Below is a small trained network, with its code and all its weights. Each question gives an input and a target symbol and asks what happens when units are switched off, that is, made to give their printed mean instead of their output.

import numpy as np


def w(rows, s, z=0):
    codes = np.array(rows[::2]) - 128.0
    scale = np.full(codes.shape[1], s)
    scale[-1] = z or s
    return codes * scale


def f(y):
    return y / 2 * (1 + np.tanh(0.7978845608 * (y + 0.044715 * y**3)))


def softmax(a):
    e = np.exp(a - a.max(-1, keepdims=True))
    return e / e.sum(-1, keepdims=True)


def log_softmax(a):
    a = a - a.max(-1, keepdims=True)
    return a - np.log(np.exp(a).sum(-1, keepdims=True))


def net(x, mask):
    ids = ['ΓΦδεζθλμσω'.index(c) for c in x.split()]
    T = len(ids)
    res = E[ids] + P[:T]
    u = 0
    for l in range(2):
        r = res
        for j in range(3):
            rows = slice(3 * j, 3 * j + 3)
            q, k, v = (r @ M[l][rows].T for M in (Q, K, V))
            z = softmax(np.where(np.tri(T) > 0, q @ k.T / 3**0.5, -1e9)) @ v
            o = O[l][rows]
            res = res + np.where(mask[u + j], z, o[:, -1]) @ o[:, :-1]
        u += 3
        y = f(res @ A[l][:, :-1].T + A[l][:, -1])
        res = res + np.where(mask[u : u + 4], y, B[l][:, -1]) @ B[l][:, :-1]
        u += 4
    return log_softmax(res[-1] @ U[:, :-1].T + U[:, -1])


Q, K, V, O, A, B = {}, {}, {}, {}, {}, {}
E = w([
[234,70,93,65,125,160],'Γ',
[64,148,42,129,88,246],'Φ',
[125,112,135,179,154,127],'δ',
[178,93,126,136,172,183],'ε',
[89,107,135,147,7,174],'ζ',
[149,88,129,190,72,61],'θ',
[171,107,142,83,21,181],'λ',
[66,236,52,47,98,180],'μ',
[58,144,203,111,138,141],'σ',
[238,122,160,89,129,122],'ω',
],0.017)
P = w([
[25,2,128,131,107,94],'0',
[187,87,212,66,69,92],'1',
[169,82,176,95,54,105],'2',
[131,126,170,101,49,136],'3',
[177,103,192,112,56,137],'4',
[134,103,174,147,36,151],'5',
[123,127,182,160,44,151],'6',
[127,138,179,205,84,138],'7',
[167,114,174,178,78,149],'8',
[114,136,192,193,95,175],'9',
[131,152,158,173,61,204],'10',
[142,142,158,178,71,195],'11',
],0.0084)
Q[0] = w([
[117,126,105,154,167,123],'L0H0',
[176,132,136,79,116,155],'L0H0',
[136,91,126,102,7,147],'L0H0',
[190,100,87,96,107,152],'L0H1',
[120,66,80,35,173,173],'L0H1',
[109,93,181,108,118,154],'L0H1',
[100,101,98,123,80,178],'L0H2',
[173,166,212,143,55,191],'L0H2',
[83,158,173,173,156,183],'L0H2',
],0.011)
K[0] = w([
[129,184,186,2,82,135],'L0H0',
[42,160,139,120,76,148],'L0H0',
[85,69,130,117,162,122],'L0H0',
[107,106,99,190,189,102],'L0H1',
[161,149,57,150,210,195],'L0H1',
[127,59,38,36,164,111],'L0H1',
[128,106,113,125,192,46],'L0H2',
[70,72,64,127,215,96],'L0H2',
[121,165,173,167,164,125],'L0H2',
],0.0081)
V[0] = w([
[255,71,135,25,107,162],'L0H0',
[138,97,175,254,204,207],'L0H0',
[64,114,166,70,117,119],'L0H0',
[144,145,70,229,126,173],'L0H1',
[107,139,85,102,122,129],'L0H1',
[71,83,233,216,90,175],'L0H1',
[194,135,187,113,136,110],'L0H2',
[162,157,145,85,218,69],'L0H2',
[181,149,157,125,39,198],'L0H2',
],0.0082)
O[0] = w([
[181,113,83,67,69,140,174],'L0H0',
[132,117,137,99,255,164,128],'L0H0',
[60,118,142,114,129,119,177],'L0H0',
[141,175,222,177,168,85,118],'L0H1',
[125,109,144,101,65,77,122],'L0H1',
[77,130,159,79,120,184,234],'L0H1',
[135,190,129,129,125,145,96],'L0H2',
[85,217,123,199,126,99,2],'L0H2',
[135,124,171,108,119,176,193],'L0H2',
],0.0094,0.0064)
A[0] = w([
[181,155,142,115,130,57,92],'L0N0',
[189,107,46,129,190,142,78],'L0N1',
[93,56,2,151,132,175,158],'L0N2',
[238,157,111,134,140,149,254],'L0N3',
],0.0088,0.005)
B[0] = w([
[154,188,86,94,120,159,114],'L0N0',
[201,245,119,212,83,98,139],'L0N1',
[161,93,212,101,143,62,232],'L0N2',
[2,132,138,130,117,143,254],'L0N3',
],0.01,0.006)
Q[1] = w([
[83,205,117,109,131,141],'L1H0',
[150,148,100,247,128,90],'L1H0',
[65,158,217,135,142,188],'L1H0',
[139,163,88,175,89,84],'L1H1',
[88,104,145,146,96,158],'L1H1',
[122,117,142,54,69,111],'L1H1',
[148,139,104,80,126,52],'L1H2',
[124,173,47,107,140,121],'L1H2',
[129,170,190,191,123,115],'L1H2',
],0.012)
K[1] = w([
[8,204,60,109,71,115],'L1H0',
[128,146,169,58,1,206],'L1H0',
[123,76,191,61,130,82],'L1H0',
[110,135,60,194,143,208],'L1H1',
[92,113,174,106,105,85],'L1H1',
[126,91,144,54,158,79],'L1H1',
[91,200,170,108,67,151],'L1H2',
[172,146,121,165,78,216],'L1H2',
[137,131,123,193,210,154],'L1H2',
],0.0083)
V[1] = w([
[172,71,134,203,93,99],'L1H0',
[223,176,153,88,146,112],'L1H0',
[94,158,124,70,81,107],'L1H0',
[33,124,132,148,209,94],'L1H1',
[170,35,141,126,176,161],'L1H1',
[36,104,157,103,184,254],'L1H1',
[163,87,85,157,120,99],'L1H2',
[90,46,108,121,138,81],'L1H2',
[149,79,109,127,208,118],'L1H2',
],0.01)
O[1] = w([
[99,223,113,120,119,150,156],'L1H0',
[51,52,190,97,195,165,78],'L1H0',
[181,115,142,184,91,138,144],'L1H0',
[173,139,141,109,234,127,102],'L1H1',
[144,35,209,46,121,148,238],'L1H1',
[206,71,105,133,137,152,213],'L1H1',
[116,163,154,118,107,146,110],'L1H2',
[170,186,131,116,96,96,250],'L1H2',
[98,164,2,93,94,163,127],'L1H2',
],0.0094,0.017)
A[1] = w([
[180,154,62,54,170,126,72],'L1N0',
[156,88,182,121,85,73,250],'L1N1',
[217,56,3,81,163,184,153],'L1N2',
[80,178,96,186,61,64,71],'L1N3',
],0.0078,0.0023)
B[1] = w([
[87,103,55,158,51,2,171],'L1N0',
[104,215,91,77,214,189,228],'L1N1',
[44,129,195,167,124,140,252],'L1N2',
[71,60,203,131,246,157,168],'L1N3',
],0.007,0.027)
U = w([
[108,134,162,33,128,64,198],'Γ',
[94,140,100,101,80,157,173],'Φ',
[90,156,54,165,113,218,227],'δ',
[160,149,162,84,165,176,5],'ε',
[55,109,55,76,98,80,106],'ζ',
[112,220,46,40,156,140,160],'θ',
[49,143,138,89,118,110,2],'λ',
[123,212,148,83,177,125,90],'μ',
[135,105,154,127,115,83,92],'σ',
[48,150,2,49,220,209,171],'ω',
],0.0049,0.0073)

Each question gives the input, a string of symbols that net reads in full, and the target symbol t.
The units are the heads (3 rows each of Q, K, V and O) and the neurons (one row each of A and B). Each row of codes is followed by its name. A weight is (code - 128) times the scale printed after its matrix; where a second scale follows, it is the last column's (O, A, B and U).
mask holds one flag per unit, layer by layer, with each layer's heads first. A switched-off unit (its flag False) gives its mean, the last column of its rows in O or B, instead of its output. The means were averaged over made-up inputs and are rounded, as every weight is.
A unit's drop is (log p(t) with every unit on - log p(t) with that unit switched off) / (log p(t) with every unit on - log p(t) with every unit switched off).
The circuit of an input: a set's keep is (log p(t) with only the set's units on - log p(t) with every unit switched off) / (log p(t) with every unit on - log p(t) with every unit switched off). Starting from the 12 units with the biggest drops (on a tie, the unit counted first), units are removed one at a time, each time the one whose removal leaves the highest keep (on an exact tie, the one counted first), for as long as the keep stays at least 0.8.
circuit, biggest first: the units of the circuit, biggest drop first
most important unit: the unit with the biggest drop
k most important neurons: the k neurons with the biggest drops, biggest first
k most important neurons of layer l: the k neurons of layer l with the biggest drops, biggest first
which heads matter: for each layer, one digit per head in row order, 1 if its drop is at least 0.15 and else 0, layers parted by /
input μ δ μ σ, target μ: which heads matter : 111 / 011
input ω ε Φ ε ω λ ω δ μ, target δ: which heads matter : 001 / 010
input μ ε ε ε μ δ λ Φ ω σ μ, target δ: circuit, biggest first : L0H0, L1H0
input ε θ λ ε δ, target ω: circuit, biggest first : L0H0, L0N2, L1H2
input ω λ σ Γ σ ζ ζ σ ω σ, target δ: circuit, biggest first : L1H1, L0H2, L0N2
input ε Γ ε ω μ Γ ζ, target ω: 2 most important neurons of layer 0 : L0N1, L0N2
input δ μ σ ε ζ λ, target ζ: most important unit : L0H0
input Φ ζ σ λ Γ ζ μ, target Γ: circuit, biggest first : L0H2, L1H1, L0N2
input δ σ ε σ ε θ, target ζ: which heads matter : 101 / 101
input ε θ ε δ, target ω: 2 most important neurons : L0N1, L0N2
input ζ σ θ θ σ ε Γ Φ, target ε: which heads matter : 011 / 010
input λ λ ζ Φ ε ε σ μ δ Γ ζ ω, target Φ: 2 most important neurons : L0N3, L1N3
input σ λ Φ ε ε ε λ ζ ε σ, target σ: 2 most important neurons : L1N0, L0N2
input ω Φ ω ε, target δ: most important neuron : L0N3
input ε ω λ Γ ε Γ σ, target ω: circuit, biggest first : L0H0, L1H2, L0N2
input Γ ζ θ δ, target λ: which heads matter : 110 / 010
input ζ Φ ε Γ θ μ μ ω δ θ ω, target ε: which heads matter : 111 / 010
input λ Φ ε δ μ ζ ε ε μ λ ε Γ, target Φ: circuit, biggest first : L1H1, L0H0, L0H2
input Γ θ μ δ σ Φ δ σ λ μ λ ω, target λ: 2 most important neurons : L0N2, L0N1
input ε Γ ζ Φ ε Φ μ Φ ζ ε θ ω, target ω: which heads matter : 100 / 101
input Φ ζ ε σ Φ θ σ Φ, target Γ: most important neuron : L0N2
input μ ε ω ζ σ ζ δ ε Φ Φ ω, target μ: 3 most important neurons : L0N2, L1N0, L1N3
